Below are the code and all the weights of a small trained network. Each question names an input and a target symbol and asks about switching units off, where a switched-off unit gives its printed mean instead of its output.

import numpy as np


def w(rows, s, z=0):
    codes = np.array(rows[::2]) - 128.0
    scale = np.full(codes.shape[1], s)
    scale[-1] = z or s
    return codes * scale


def f(y):
    return np.maximum(y, 0)


def softmax(a):
    e = np.exp(a - a.max(-1, keepdims=True))
    return e / e.sum(-1, keepdims=True)


def log_softmax(a):
    a = a - a.max(-1, keepdims=True)
    return a - np.log(np.exp(a).sum(-1, keepdims=True))


def net(x, mask):
    ids = ['ΛΣΨγδζμξπτ'.index(c) for c in x.split()]
    T = len(ids)
    res = E[ids] + P[:T]
    r = res
    for j in range(3):
        rows = slice(4 * j, 4 * j + 4)
        q, k, v = (r @ M[0][rows].T for M in (Q, K, V))
        z = softmax(np.where(np.tri(T) > 0, q @ k.T / 4**0.5, -1e9)) @ v
        o = O[0][rows]
        res = res + np.where(mask[j], z, o[:, -1]) @ o[:, :-1]
    y = f(res @ A[0][:, :-1].T + A[0][:, -1])
    res = res + np.where(mask[3:7], y, B[0][:, -1]) @ B[0][:, :-1]
    return log_softmax(res[-1] @ U[:, :-1].T + U[:, -1])


Q, K, V, O, A, B = {}, {}, {}, {}, {}, {}
E = w([
[116,97,194,136,8],'Λ',
[192,102,177,129,103],'Σ',
[118,106,177,161,188],'Ψ',
[132,58,200,136,135],'γ',
[172,105,211,49,154],'δ',
[135,76,200,197,125],'ζ',
[150,128,153,121,203],'μ',
[150,120,190,242,121],'ξ',
[111,90,181,142,202],'π',
[87,245,50,124,6],'τ',
],0.016)
P = w([
[144,1,108,159,120],'0',
[129,26,134,162,127],'1',
[137,62,148,163,131],'2',
[149,96,163,159,135],'3',
[157,125,182,160,135],'4',
[165,165,190,155,144],'5',
[161,188,206,158,138],'6',
[164,198,220,151,133],'7',
[162,232,231,164,127],'8',
[162,245,253,168,116],'9',
],0.0086)
Q[0] = w([
[216,110,165,213,119],'H0',
[91,169,32,116,97],'H0',
[116,106,94,9,81],'H0',
[166,172,168,65,107],'H0',
[159,166,180,116,115],'H1',
[138,120,110,96,95],'H1',
[127,148,74,116,99],'H1',
[188,120,92,150,158],'H1',
[164,104,216,101,207],'H2',
[139,157,188,130,39],'H2',
[66,230,31,102,74],'H2',
[156,166,86,40,116],'H2',
],0.014)
K[0] = w([
[56,108,115,80,84],'H0',
[202,47,190,172,160],'H0',
[225,85,175,136,218],'H0',
[210,86,77,54,108],'H0',
[116,155,110,82,91],'H1',
[211,143,148,181,137],'H1',
[109,95,83,169,134],'H1',
[127,165,193,174,122],'H1',
[129,123,195,43,205],'H2',
[114,61,117,151,38],'H2',
[71,122,4,177,104],'H2',
[137,117,42,93,121],'H2',
],0.013)
V[0] = w([
[107,204,84,96,117],'H0',
[201,47,96,108,152],'H0',
[113,47,123,221,229],'H0',
[106,2,191,83,119],'H0',
[54,146,166,55,20],'H1',
[182,213,147,52,133],'H1',
[126,31,188,68,126],'H1',
[118,249,28,117,110],'H1',
[231,125,134,30,230],'H2',
[87,168,152,149,194],'H2',
[80,106,201,91,119],'H2',
[60,65,103,11,169],'H2',
],0.0098)
O[0] = w([
[155,84,96,115,126,104],'H0',
[108,174,198,62,126,132],'H0',
[100,134,227,161,180,80],'H0',
[68,141,147,122,73,170],'H0',
[143,175,174,177,56,153],'H1',
[136,218,183,81,143,155],'H1',
[198,117,60,211,132,211],'H1',
[73,159,207,178,125,24],'H1',
[50,225,184,51,94,248],'H2',
[61,33,70,40,146,110],'H2',
[71,115,119,171,47,204],'H2',
[63,149,254,129,31,147],'H2',
],0.0088,0.012)
A[0] = w([
[211,143,178,161,70,105],'N0',
[71,111,199,57,20,2],'N1',
[154,254,102,73,131,70],'N2',
[81,101,151,34,204,106],'N3',
],0.0077,0.0078)
B[0] = w([
[89,95,106,2,212,216],'N0',
[111,166,112,243,182,254],'N1',
[131,60,164,154,129,220],'N2',
[14,122,88,157,131,140],'N3',
],0.01,0.014)
U = w([
[115,164,14,136,84,254],'Λ',
[218,119,208,2,232,226],'Σ',
[107,101,124,118,193,40],'Ψ',
[155,56,206,154,84,42],'γ',
[150,196,175,169,143,230],'δ',
[170,74,191,161,147,41],'ζ',
[65,159,59,62,248,16],'μ',
[175,113,163,142,243,31],'ξ',
[93,96,121,120,173,32],'π',
[142,142,118,134,185,34],'τ',
],0.0071,0.0062)

Each question gives the input, a string of symbols that net reads in full, and the target symbol t.
The units are the heads (4 rows each of Q, K, V and O) and the neurons (one row each of A and B). Each row of codes is followed by its name. A weight is (code - 128) times the scale printed after its matrix; where a second scale follows, it is the last column's (O, A, B and U).
mask holds one flag per unit, heads first, then neurons. A switched-off unit (its flag False) gives its mean, the last column of its rows in O or B, instead of its output. The means were averaged over made-up inputs and are rounded, as every weight is.
A unit's drop is (log p(t) with every unit on - log p(t) with that unit switched off) / (log p(t) with every unit on - log p(t) with every unit switched off).
The circuit of an input: a set's keep is (log p(t) with only the set's units on - log p(t) with every unit switched off) / (log p(t) with every unit on - log p(t) with every unit switched off). Starting from all 7 units, units are removed one at a time, each time the one whose removal leaves the highest keep (on an exact tie, the one counted first), for as long as the keep stays at least 0.8.
circuit, biggest first: the units of the circuit, biggest drop first
unit that matters most: the unit with the biggest drop
which heads matter: for each layer, one digit per head in row order, 1 if its drop is at least 0.15 and else 0, layers parted by /
drop when u is switched off: that unit's drop, to one decimal
input ζ τ δ, target Λ: circuit, biggest first => (H0)
input δ δ δ μ ζ Σ δ γ ζ ξ, target Σ: circuit, biggest first => (N1; N0)
input δ Σ δ, target δ: circuit, biggest first => (H0; N1)
input ξ δ γ δ δ δ τ ζ ξ ξ, target Σ: circuit, biggest first => (H0; H1; N1; N0)
input τ ξ δ Σ ξ μ δ τ, target Σ: which heads matter => 001
input γ Λ μ γ π Σ, target Λ: circuit, biggest first => (H1; N2)
input δ Ψ Σ, target δ: circuit, biggest first => (H0; H2)
input δ ξ μ δ δ Σ δ γ Λ, target Λ: circuit, biggest first => (H2; N2)
input τ δ μ π, target Λ: which heads matter => 100
input γ ξ μ, target μ: circuit, biggest first => (H1; H2)
input Σ δ δ δ δ Σ Σ Λ Ψ Σ, target Λ: which heads matter => 101
input Σ μ δ τ Ψ δ ζ, target Λ: which heads matter => 100
input Σ δ γ, target δ: which heads matter => 101
input δ Σ Σ τ μ ξ δ Σ μ γ, target Λ: which heads matter => 101
input Σ μ μ Σ Σ Ψ δ, target δ: unit that matters most => H2
input δ δ Σ δ Ψ τ Σ, target Σ: circuit, biggest first => (H0; N0; H1; N1)
input δ δ Σ, target δ: circuit, biggest first => (H0; N1)
input δ μ δ Σ Λ μ Ψ π ξ, target Λ: which heads matter => 110
input μ τ δ, target Λ: drop when H0 is switched off => 1.6
input π τ δ ξ δ δ π μ, target Λ: unit that matters most => H0
input δ μ τ γ, target Λ: drop when H0 is switched off => 1.2
input δ μ μ δ Σ τ δ Σ π, target Λ: drop when N0 is switched off => 0.3
input γ δ ζ, target δ: drop when H0 is switched off => 2.0
